Below is a small trained network, with its code and all its weights. Each question gives an input and a class and asks what happens when units are switched off, that is, made to give their printed mean instead of their output.

import numpy as np


def w(rows, s, z=0):
    codes = np.array(rows[::2]) - 128.0
    scale = np.full(codes.shape[1], s)
    scale[-1] = z or s
    return codes * scale


def norm(h):
    return h / np.sqrt((h * h).mean(-1, keepdims=True) + 1e-5)


def f(y):
    return np.maximum(y, 0)


def log_softmax(a):
    a = a - a.max(-1, keepdims=True)
    return a - np.log(np.exp(a).sum(-1, keepdims=True))


def net(x, mask):
    res = np.array(x, float).reshape(1, 2) / 4 @ E
    u = 0
    for l in range(4):
        y = f(norm(res) @ A[l][:, :-1].T + A[l][:, -1])
        res = res + np.where(mask[u : u + 7], y, B[l][:, -1]) @ B[l][:, :-1]
        u += 7
    return log_softmax(norm(res)[-1] @ U[:, :-1].T + U[:, -1])


A, B = {}, {}
E = w([
[183,177,190,132,132,119,160,68,93,48,110,118],'x0',
[146,140,161,131,240,251,133,88,90,90,126,123],'x1',
],0.018)
A[0] = w([
[159,192,169,183,157,149,161,57,89,76,127,88,2],'L0N1',
[130,154,188,103,129,92,144,128,148,146,130,139,19],'L0N2',
[199,148,151,148,3,90,144,103,120,94,93,87,47],'L0N3',
[107,130,125,114,129,124,164,132,89,142,131,130,103],'L0N4',
[210,153,183,137,142,122,130,62,112,26,110,128,188],'L0N5',
[148,124,91,82,130,128,129,108,164,109,124,119,95],'L0N6',
[136,150,117,141,114,38,161,151,125,131,119,149,176],'L0N7',
],0.012,0.0066)
B[0] = w([
[137,10,8,45,73,117,53,128,53,214,154,108,209],'L0N1',
[126,92,146,116,141,118,168,111,205,152,177,128,137],'L0N2',
[112,194,143,203,149,117,104,164,255,164,178,56,202],'L0N3',
[110,168,124,111,51,97,118,121,109,159,170,172,128],'L0N4',
[132,180,165,131,206,126,253,63,118,89,104,175,253],'L0N5',
[104,135,141,114,152,118,109,117,164,121,133,129,128],'L0N6',
[69,99,98,193,142,75,144,195,141,129,166,208,204],'L0N7',
],0.011,0.017)
A[1] = w([
[137,171,175,152,99,103,152,103,151,48,87,108,2],'L1N1',
[144,104,137,94,138,124,163,86,83,102,121,152,81],'L1N2',
[130,134,142,125,156,169,100,153,152,143,130,121,97],'L1N3',
[130,157,182,134,114,94,166,102,137,102,108,140,33],'L1N4',
[125,128,152,116,121,123,117,119,103,145,136,132,91],'L1N5',
[196,121,141,62,116,165,108,98,4,37,49,125,63],'L1N6',
[132,131,132,127,106,167,113,145,144,115,138,99,69],'L1N7',
],0.017,0.0051)
B[1] = w([
[158,188,159,192,168,117,141,164,169,49,204,184,145],'L1N1',
[126,59,135,130,85,141,186,132,51,166,40,62,226],'L1N2',
[159,56,151,115,63,153,140,137,188,66,152,179,164],'L1N3',
[155,187,138,183,171,149,168,170,148,64,158,102,153],'L1N4',
[109,133,153,124,143,141,116,90,149,148,153,133,133],'L1N5',
[2,103,249,51,62,114,134,37,130,239,129,216,251],'L1N6',
[83,134,130,162,171,98,90,132,141,164,206,94,133],'L1N7',
],0.01,0.013)
A[2] = w([
[189,163,48,84,152,127,92,166,142,120,131,46,3],'L2N1',
[131,41,127,67,111,187,2,149,219,108,152,170,104],'L2N2',
[157,236,129,95,171,193,142,16,23,105,133,120,110],'L2N3',
[141,116,6,146,111,30,159,163,61,130,63,119,98],'L2N4',
[135,227,170,146,152,122,154,159,108,57,101,134,123],'L2N5',
[174,191,175,97,177,224,179,113,37,100,97,60,118],'L2N6',
[130,135,100,97,56,61,107,175,117,192,127,126,146],'L2N7',
],0.0083,0.004)
B[2] = w([
[189,209,122,152,103,174,150,146,147,47,104,152,128],'L2N1',
[169,235,173,164,129,188,191,143,123,78,72,54,254],'L2N2',
[133,2,123,134,41,181,12,159,149,120,20,139,204],'L2N3',
[136,68,118,200,192,81,98,185,164,128,128,115,191],'L2N4',
[167,144,76,117,167,124,133,73,125,76,160,147,160],'L2N5',
[127,71,51,87,120,172,107,99,161,127,94,82,182],'L2N6',
[145,78,121,78,92,152,100,116,114,38,155,108,227],'L2N7',
],0.0096,0.0081)
A[3] = w([
[166,242,140,120,116,143,143,149,138,112,121,88,80],'L3N1',
[102,65,105,152,86,138,7,179,134,181,160,151,188],'L3N2',
[134,208,97,127,118,173,120,146,105,159,140,115,49],'L3N3',
[120,180,202,131,124,101,153,121,121,90,171,118,46],'L3N4',
[153,177,136,143,126,182,111,148,142,107,131,151,3],'L3N5',
[155,71,122,151,144,148,194,121,170,88,82,74,21],'L3N6',
[92,71,105,114,102,92,103,174,142,159,175,123,172],'L3N7',
],0.014,0.0032)
B[3] = w([
[6,218,176,51,163,199,118,129,139,155,140,185,199],'L3N1',
[122,58,80,72,13,209,84,203,39,218,39,1,253],'L3N2',
[114,185,165,53,155,158,159,89,83,123,181,205,149],'L3N3',
[87,183,181,112,141,145,69,31,136,137,139,174,171],'L3N4',
[66,217,163,70,80,137,131,112,127,207,178,104,170],'L3N5',
[217,186,18,170,111,87,53,195,36,130,158,169,192],'L3N6',
[128,25,184,77,104,174,75,155,66,25,103,144,248],'L3N7',
],0.0082,0.012)
U = w([
[211,110,26,148,156,95,173,122,62,111,108,134,110],'0',
[138,162,125,93,125,77,93,143,101,149,113,106,49],'1',
[99,59,156,46,109,157,156,44,84,161,77,150,183],'2',
[165,159,149,89,121,87,90,137,139,114,80,99,2],'3',
[103,254,150,77,95,206,117,168,110,144,151,135,168],'4',
[95,9,109,147,49,112,52,237,146,116,132,81,180],'5',
[135,213,137,195,164,48,159,138,191,79,203,160,132],'6',
],0.016,0.0067)

Each question gives the input, the list of numbers given to net, and the class t.
The units are the neurons (one row each of A and B). Each row of codes is followed by its name. A weight is (code - 128) times the scale printed after its matrix; where a second scale follows, it is the last column's (A, B and U).
mask holds one flag per neuron, layer by layer. A switched-off neuron (its flag False) gives its mean, the last column of its row in B, instead of its output. The means were averaged over made-up inputs and are rounded, as every weight is.
A unit's drop is (log p(t) with every unit on - log p(t) with that unit switched off) / (log p(t) with every unit on - log p(t) with every unit switched off).
The circuit of an input: a set's keep is (log p(t) with only the set's units on - log p(t) with every unit switched off) / (log p(t) with every unit on - log p(t) with every unit switched off). Starting from the 12 units with the biggest drops (on a tie, the unit counted first), units are removed one at a time, each time the one whose removal leaves the highest keep (on an exact tie, the one counted first), for as long as the keep stays at least 0.8.
circuit, biggest first: the units of the circuit, biggest drop first
unit that matters most: the unit with the biggest drop
top k neurons: the k neurons with the biggest drops, biggest first
top k neurons in layer l: the k neurons of layer l with the biggest drops, biggest first
drop of u: that unit's drop, to one decimal
input [-6,4], class 4: top 2 neurons	(L0N5; L2N2)
input [6,-3], class 6: unit that matters most	L0N3
input [-1,0], class 4: top 2 neurons	(L0N7; L0N5)
input [3,0], class 0: top 3 neurons	(L0N5; L0N1; L0N3)
input [-4,2], class 4: top 2 neurons	(L0N5; L2N2)
input [-7,2], class 4: top 3 neurons	(L2N2; L0N5; L0N1)
input [1,0], class 0: top 4 neurons	(L0N5; L0N1; L1N6; L0N3)
input [-8,4], class 4: top 2 neurons	(L2N2; L0N5)
input [4,0], class 0: top 3 neurons	(L0N5; L0N1; L0N3)
input [2,-1], class 6: top 2 neurons	(L0N5; L0N3)
input [6,0], class 0: top 3 neurons	(L0N3; L0N1; L0N5)
input [2,0], class 0: top 2 neurons	(L0N5; L0N1)
input [-8,1], class 4: top 2 neurons in layer 1	(L1N2; L1N6)
input [0,-1], class 5: circuit, biggest first	(L0N5)
input [-5,8], class 4: drop of L1N3	0.2
input [8,-2], class 6: drop of L0N5	0.8
input [-3,1], class 4: drop of L0N5	1.8
